(in the rows, 128 means zero)
Facts:
tudukar {legre=90, griskun=dobron,befle,dudrobrol, miklus=b}
dudrobrol {legre=454, miklus=a}
grokli {legre=691, griskun=saple, miklus=a}
gridror {legre=90, miklus=a}
kleno {legre=350, miklus=b}
fozer {legre=691, miklus=b}
dirul {legre=90, griskun=klekubrer,pibrum,ladral, miklus=a}
brelir {legre=454, miklus=a}
drusto {legre=350, griskun=befle, miklus=a}
tiplel {legre=735, miklus=b}
plezekler {legre=830, miklus=a}
pafi {legre=350, griskun=zetros,bubi,gasu, miklus=a}
dreder {legre=350, miklus=b}
vumok {legre=350, griskun=timok,volubrum, miklus=a}
tifal {legre=735, miklus=a}
ledur {legre=294, miklus=b}
klekubrer {legre=830, miklus=a}
geke {legre=454, miklus=b}
reto {legre=350, griskun=plezekler,tifal,flunom,brelir,leme, miklus=b}
gogrer {legre=454, griskun=gezibel,befle, miklus=b}
driflum {legre=735, griskun=geke,greru,bifik, miklus=b}
tilel {legre=350, griskun=biska,kleno, miklus=b}
pibrum {legre=735, miklus=a}
flunom {legre=454, miklus=a}
taba {legre=90, miklus=a}
gropli {legre=454, miklus=b}
plotis {legre=350, griskun=timok,kesabras,saple, miklus=a}
kliflas {legre=454, miklus=a}
tridre {legre=454, miklus=b}
padrudra {legre=350, miklus=b}
gaplik {legre=294, miklus=a}
bapon {legre=350, miklus=a}
befle {legre=350, miklus=a}
brezas {legre=454, miklus=b}
gasu {legre=350, miklus=b}
staplaplel {legre=350, griskun=zetros,butregal,gridror,kleno, miklus=b}
drigros {legre=350, miklus=b}
pekemel {legre=454, miklus=a}
naden {legre=830, miklus=a}
piflo {legre=454, griskun=fozer,stostos,dreder,neplusas, miklus=a}
kivur {legre=294, griskun=stigratror,ladral,bivel, miklus=a}
timok {legre=691, miklus=b}
gromogram {legre=350, miklus=a}
rinom {legre=830, griskun=klazuk,ladral,megir, miklus=b}
gezibel {legre=90, miklus=b}
buza {legre=830, miklus=b}
dobron {legre=350, miklus=b}
butregal {legre=350, miklus=a}
kesabras {legre=691, miklus=a}
taklo {legre=294, griskun=tridre,fudrin,platrak,stezol,gasu, miklus=a}
volubrum {legre=350, miklus=b}
bubi {legre=454, miklus=a}
lamim {legre=350, griskun=megir, miklus=a}
nidru {legre=454, griskun=gropli,leme,pibrum, miklus=b}
baske {legre=454, miklus=b}
stimim {legre=735, griskun=zetros,brezas, miklus=a}
stezol {legre=90, miklus=a}
leme {legre=294, miklus=a}
stostos {legre=350, miklus=b}
zetros {legre=454, miklus=a}
bivel {legre=350, miklus=b}
stigratror {legre=350, miklus=a}
ladral {legre=350, miklus=b}
megir {legre=350, miklus=b}
bifik {legre=294, miklus=a}
pudrone {legre=454, griskun=greru,fudrin,brelir, miklus=b}
biska {legre=90, miklus=b}
fudrin {legre=350, miklus=b}
neplusas {legre=350, miklus=a}
tramus {legre=454, miklus=a}
saple {legre=350, miklus=b}
fluges {legre=830, miklus=a}
tradror {legre=350, griskun=tridre,lurol,gromogram, miklus=b}
greru {legre=90, miklus=b}
muske {legre=90, griskun=dobron,flunom,brezas,bivel, miklus=a}
lenuk {legre=90, miklus=b}
keplitar {legre=735, miklus=a}
klazuk {legre=735, miklus=a}
fliluk {legre=350, griskun=geke,befle,platrak,tramus, miklus=a}
lurol {legre=350, miklus=a}
breruk {legre=350, griskun=fluges,padrudra,kliflas, miklus=a}
breflin {legre=691, miklus=b}
platrak {legre=350, miklus=b}

Known rows:
tudukar: [130 101  86 111 125 169 103 106  66 130 151 123 132 155  93 176 113  75
  53 120 126 132 205 124 150 134 136 121 122  78 108  77 100 203 124 182
 138  68 132 175 113  48 145 156 204 127 179 173 118 136]
dobron: [126 115 127 103  98 115 146 135  55 120 134 102 134 144 125 140 146 107
 105  94 114 124 184 146 137 178 111  98 104  74 121  77  97 180 144 156
 113 133 129 162 112  93 116 139 170 136 149 133 140 128]
muske: [152 109  98 129 135 149 124 104 108 122 150 124 105 142  98 160 142  78
  69 125 120 129 187 150 126 162 130 125 136  85 120  78  82 191 117 191
 172  85 120 193 138  78 124 132 207 162 148 194  96 108]
brezas: [141 120 118 100  97 113 157 154  69 127 141 115 133 135 137 138 164  98
 123  86 110 116 170 162 126 197 103  78 112  77 128  76  97 185 157 172
 117 125 117 165 128  93 128 119 172 170 157 147 134 114]
drigros: [144 115 138 109 103 117 144 137  62 123 126 100 126 142 125 139 146 103
 109  93 113 125 184 161 129 174 111  93 102  76 122  83  90 172 148 161
 113 152 132 165 114 101 114 149 162 144 134 130 141 124]
staplaplel: [131 140  92 119 106 108 146 153  93 145 155 117  93 138 112 161 138  84
 101  84 101 123 176 165 121 167  88  82 150  80 135  64 108 185 154 168
 122 103  89 167 137 100 152  97 174 155 160 157 112 113]
butregal: [141 113 127 106 115 106 152 137  78 128 142 114 129 136 116 128 161 113
 107  92 103 124 177 155 124 196 113  92 111  70 119  65  76 168 131 141
 127 139 123 179 125 109  97 134 171 159 120 143 130 113]
vumok: [157 113  94 113 142 102 152  98  80 150 134 109 115 147  97 154 113  86
 117 122  78 145 195 143 133 134 107  77 111  88 129  71  69 156 121 153
 142 147  99 177 111 112 131 136 163 160 118 144 100 124]
kivur: [135 115 107 132 113 100 142  72  78 105 130  99  94 146 106 147 132 108
 108 127 104 128 188 148 136 157 109 118 120  84 121 106  83 175 138 167
 176 119 106 169 140 119 113 121 187 131 147 180  86 114]
gropli: [154 111 135 100  98 114 143 130  55 122 123 105 133 140 134 136 146 108
 124  97 112 117 180 165 131 172 111  71  91  80 117  96  85 173 162 173
 114 148 133 159 120 105 115 158 165 155 139 143 129 113]
buza: [144 116 142 113 108 109 147 141  65 115 128  97 129 146 122 136 139 104
 107  90 106 118 183 170 130 162 110  96 106  82 119  67  80 174 145 164
 110 142 138 163 116 110 112 143 150 125 141 126 134 133]
fudrin: [155 124 146 115 101 120 122 148  72 128 127  99 109 141 113 146 130 107
  93  85 118 119 196 188 117 155 113  69 104  70 114  92  84 166 159 157
 102 158 136 165 121 118 112 177 157 144 122 132 139 104]
leme: [148 110 143 120 121 110 137 120  78 117 129 104 119 138 107 134 144 119
  93 107 113 127 188 161 121 174 123  97 106  69 112  87  72 164 132 152
 137 148 131 180 128 118  91 158 171 147 114 147 125 109]
megir: [138 109 140 121  87 109 150  94  55  92 108  83 114 145 140 134 147 114
 130 108 121 119 184 154 137 175 104 121  92  89 128 112  91 176 155 177
 146 154 138 152 122 112  99 138 172 128 150 150 118 125]
rinom: [136 116 119 134  91  94 147  75  67  87 113  79  92 157 129 151 118 103
 127 116 103 115 190 160 145 135  94 122 113 102 127 112  89 184 163 186
 159 123 120 151 138 123 122 119 170  95 173 176  80 135]
stostos: [142 118 137 109 101 115 142 137  63 121 126  96 126 141 124 138 141 106
 110  93 114 124 186 159 130 174 112  90 100  79 121  81  90 172 145 164
 112 155 133 161 116 104 114 149 162 142 135 130 141 120]
lenuk: [162 107 145 124 131 166 119 132  87 116 123 111 130 139 123 148 150  78
  72 110 141 131 186 159 121 170 141 122 104  89 120  77  85 186 123 209
 139 133 159 182 113  72 113 169 186 162 138 156 145 122]
saple: [167 113 120 104 144 113 162 120  64 148 108  95 142 144 125 145 121  75
 129 116  92 156 186 138 132 139 111  83  87 100 141  53  75 150 119 182
 115 195 122 165  81  95 130 151 143 173 114 109 139 151]
grokli: [176 117  79  95 129 102 172  91  82 156 138 106 110 163  94 164 111  67
 120 113  78 156 205 145 139 129 110  64 117  93 139  77  69 156 100 140
 129 167 116 165 107 109 123 129 161 163  97 122  84 127]
stezol: [171 100 143 122 141 154 117 127  98 121 135 120 128 137 106 143 157  91
  66 114 130 129 190 165 117 173 145 116 107  78 110  75  69 176 109 180
 149 129 155 195 123  84  96 177 191 173 114 167 133 106]

Rows:
No name comes twice in this set of rows, the named rows included.
[150 112 133  97  99 120 130 134  53 127 129 106 133 143 123 143 131 108
 106  89 111 117 191 171 132 159 114  54  92  72 108  96  83 176 163 157
  98 145 140 163 122 104 120 177 164 146 140 141 133 109] -> geke
[159 115 134 101 102 118 135 142  63 126 128 110 128 142 124 141 139 106
 113  92 115 116 187 180 123 163 111  55  96  75 115  94  83 172 164 167
 105 150 137 163 124 107 122 168 162 158 134 142 132 102] -> tridre
[175 118 115  90 108 116 172 120  63 141 122  94 129 156 127 150 135  74
 120  97  99 150 194 149 136 151 110  76  99  93 140  76  86 162 109 159
 105 191 143 152  89  96 113 141 149 163  98  93 125 137] -> timok
[140 107 135 109 106 106 153 111  67 114 131 103 129 138 119 128 158 122
 115 104 106 127 182 152 129 188 116 102  99  78 117  83  72 169 133 141
 139 146 128 171 123 113  89 142 172 150 124 145 124 114] -> stigratror
[153  98 135 112 127 169 116 130  75 116 130 113 142 145 117 151 146  83
  68 111 141 130 190 144 134 164 144 127 101  81 114  73  88 190 119 196
 135 119 157 178 107  59 114 171 190 152 146 154 147 130] -> gezibel
[145 118 103 117 119 103 142 106  80 135 143 112 108 144  97 148 123 104
 103 107  94 130 193 159 132 152 107  81 120  75 118  84  77 167 138 143
 135 128 106 175 130 116 119 138 171 144 130 162  98 109] -> breruk
[146 125 135 113 102 120 138 156  73 129 132 105 115 137 121 143 146 101
 101  82 115 121 182 176 120 177 106  82 116  71 123  74  93 173 152 162
 106 143 126 165 122 106 118 147 164 150 131 133 140 111] -> gasu
[168  95 139 118 143 156 124 120  95 117 133 117 131 136 109 138 159  93
  72 119 133 129 187 156 121 180 145 125 104  84 114  75  68 179 107 187
 153 129 151 196 120  79  97 164 193 174 119 164 133 113] -> taba
[114 107  72  86  96 118 129 107  31 142 151 120 145 157 100 165 103 101
  97 109  97 120 204 129 160 130 110  64 106  64 101  87  97 191 156 140
 102  78 109 152 116  79 149 151 183 115 185 156 108 128] -> gogrer
[106 101  71  89 109 115 125  96  43 146 163 124 138 157  76 162 105 113
  77 111  90 125 209 116 160 138 116  83 120  55  94  78  84 186 127 104
 119  76 103 168 117  86 127 145 186 108 160 154 101 128] -> drusto
[163 102 134 120 141 154 127 133 103 120 141 123 133 135 112 140 167  89
  72 111 132 130 179 151 121 189 141 125 112  79 118  65  73 183 107 189
 155 121 146 196 123  76 100 155 195 180 123 166 137 113] -> gridror
[156 120 107 118  99 109 134 103  66 123 125 105 100 146 121 158 113  95
 122 109 103 117 194 172 133 136  99  62 109  87 120 110  88 175 174 178
 130 129 114 158 135 114 140 149 172 141 158 172  95 104] -> nidru
[150 102 122  91 109 108 147 122  59 128 139 116 148 139 113 130 151 119
 115 101 100 118 184 157 133 183 120  65  92  68 105  87  69 171 140 142
 119 137 131 175 123 104 101 161 171 161 129 149 124 104] -> tramus

Now the same elements, written a new way:
Known rows:
stezol: [ 90 112 127 132  95 116 131 133 107  91  82  97 131 129]
staplaplel: [118  95 149 124 157 158 113  85  93 201 151 137 119 173]
zetros: [140 115 171 104 144 126 167  96  95 114 118  91 134 139]
pafi: [ 88 122 164 130 168 155 124 121 101 171 118 148 139 134]
platrak: [113 155 131 143  82 114 133  91 122 109 122 133 124 140]
gromogram: [ 84 159 142 133  96 120 155 107 108  89  89 142 131 108]
biska: [141  47 129 106  91 123 141  60  93 176  93  87 125 185]
stostos: [118 184 122 143 109  56 132 144  94 174 120  98  93 162]
tifal: [170 158  88 113 112 127 131 136 124 102 104 115 173 101]
drigros: [119 140 128 153 129 125 127 106 137 138 145 136 115 141]
bifik: [100 112 130  76  53 119 126 167 130 106 109 122 124  73]
stigratror: [138 155 131 147 129 106 162 131 148 142 117 100 162 114]
keplitar: [152 132  97 110 150 153 105 133 103 128 100 138 147 106]
grokli: [159  83  98  61 143 202  86 146 147 121 148 204 182  74]
gogrer: [113 141 153 144 147 174  97 143 118 105 175 150  97 153]
lurol: [ 79 163 138 131  97 118 151 109 108 100 100 132 137 109]
geke: [130 153 145 142  99 122 133 120 115  79 142 136 106 145]
gropli: [178 148 136 150 112  96 146 121 161 107 153  87 125 138]
leme: [134 101 125  89  75 109 128 174 163 136 118  97 150  83]
volubrum: [141 102 116 154  96 143 163  56 170 102 144 158 149 123]

Rows:
No name comes twice in this set of rows, the named rows included.
[174 140  87 130 119 143  90 114 106 127 128 140 134 136] -> tiplel
[116  83 131  84  85 147 107 174 152 151 132 122 128  91] -> gaplik
[142 138 130 165 199 150 117 168 176 184 148 124 171 128] -> lamim
[172 147 161 150 181 150 107 160 185 165 190 118 127 138] -> rinom
[174 134  93  64  90 141  87 147 125 145 141 160 140 103] -> breflin
[148 121 107  98 160 180  87 144  83 149 109 133 155 130] -> stimim
[ 89  89 120 148 150 169 101 169 136 137 106 112 145 145] -> muske
[136 156  93 131 119 184  61 143  91 122 135 173 128 132] -> driflum
[102 165 166 124 191 118 105 193  81 155 140 103  92 163] -> piflo
[163 136 147 131 119 114 139  98 126 116 147 112 116 154] -> brezas
[117 141 124 161 136 151 109 138 146 156 155 154 129 147] -> reto

Now the same elements, written a new way:
Known rows:
stigratror: [121 157 158  91 120 126 101 106 159 135 128 141 107 107]
dirul: [114 132 139 105  67 109 105 110 144  96 119 100  96  56]
pibrum: [161 194 176  78 104 126 136 121 147  86 153 107 125  77]
breflin: [105  99 110 139 118 126  90 160  89 112  56 125  60 136]
gridror: [111 125 187 105  89  85 111 196 170 115 117 114 123 113]
staplaplel: [ 60  94 163  87  90 103 135 166  98 137 167 113  89 135]
bivel: [106 144 169 114 123 149 134 114 126 123 143 138  89 132]
lenuk: [117 116 153 133  77 129 147 148 125  86 127 110  92 108]
taklo: [111  93  92 104  55 123  82 138 122 133 115 139 121 132]
klazuk: [157 197 184  77 110 116 136 111 144  89 155 103 120  60]
baske: [132 123 120 147 105 120 107 161  88 117 136 129  76 121]
taba: [131 118 137 111  73 108 114 146 160  95 120 111 121  94]
padrudra: [119 126  82 146 161 133 236 154 156 172 124 123 103 123]
tifal: [171 175 165  73 101 128 142 140 146  79 161 105 140  95]
lurol: [142 111 129  85 108 155 107 141 158 114 147 144 152 159]
drigros: [ 94 111 147 108 106 144 148 122 118 121 159 126  91 135]
stostos: [ 73 136 151 158 141 177 128 148 120 114 146 108 148 121]
tiplel: [138 152 160  95  85 130 177 149 108  80 173  91 115 101]
gromogram: [141 113 137  91 108 158 107 143 154 114 145 143 144 155]
geke: [156 124 134 147 115 149  99 167  94  98 128 138 101 143]

Rows:
No name comes twice in this set of rows, the named rows included.
[ 78 141 134 124 139 156  97 144 152 128 142 117 182 110] -> neplusas
[144  78  78  77  82  75  79 139 117 128  54 134  31 134] -> grokli
[135 128 143  88  62 148 167 142  89  63 188  82 118 107] -> driflum
[132 117 126  88 111 148 105 130 159 118 145 138 135 143] -> befle
[ 88 119 214 122  94  88 138 215 135 112 127 112  92 132] -> biska
[114  89 134 126  59 138 140 136 107  73 141 101  96 105] -> tudukar
[ 92 131 108 107  72 106  76 105 127 142 108 135  88  91] -> kivur
[ 78 119 198  99 119 108 139 182 131 146 151 128 101 157] -> kleno
[151 152 148  69  86 108 147 150 140  92 171  92 142  85] -> keplitar
[169 102 113  93 114  84  85 151 143 128  35 150  49 153] -> kesabras
[ 96 125 177  75 117  93 109 178 162 151 143 129 130 142] -> butregal
[153 117 154 110  84 130 112 162 172  86 118 123 138 121] -> stezol

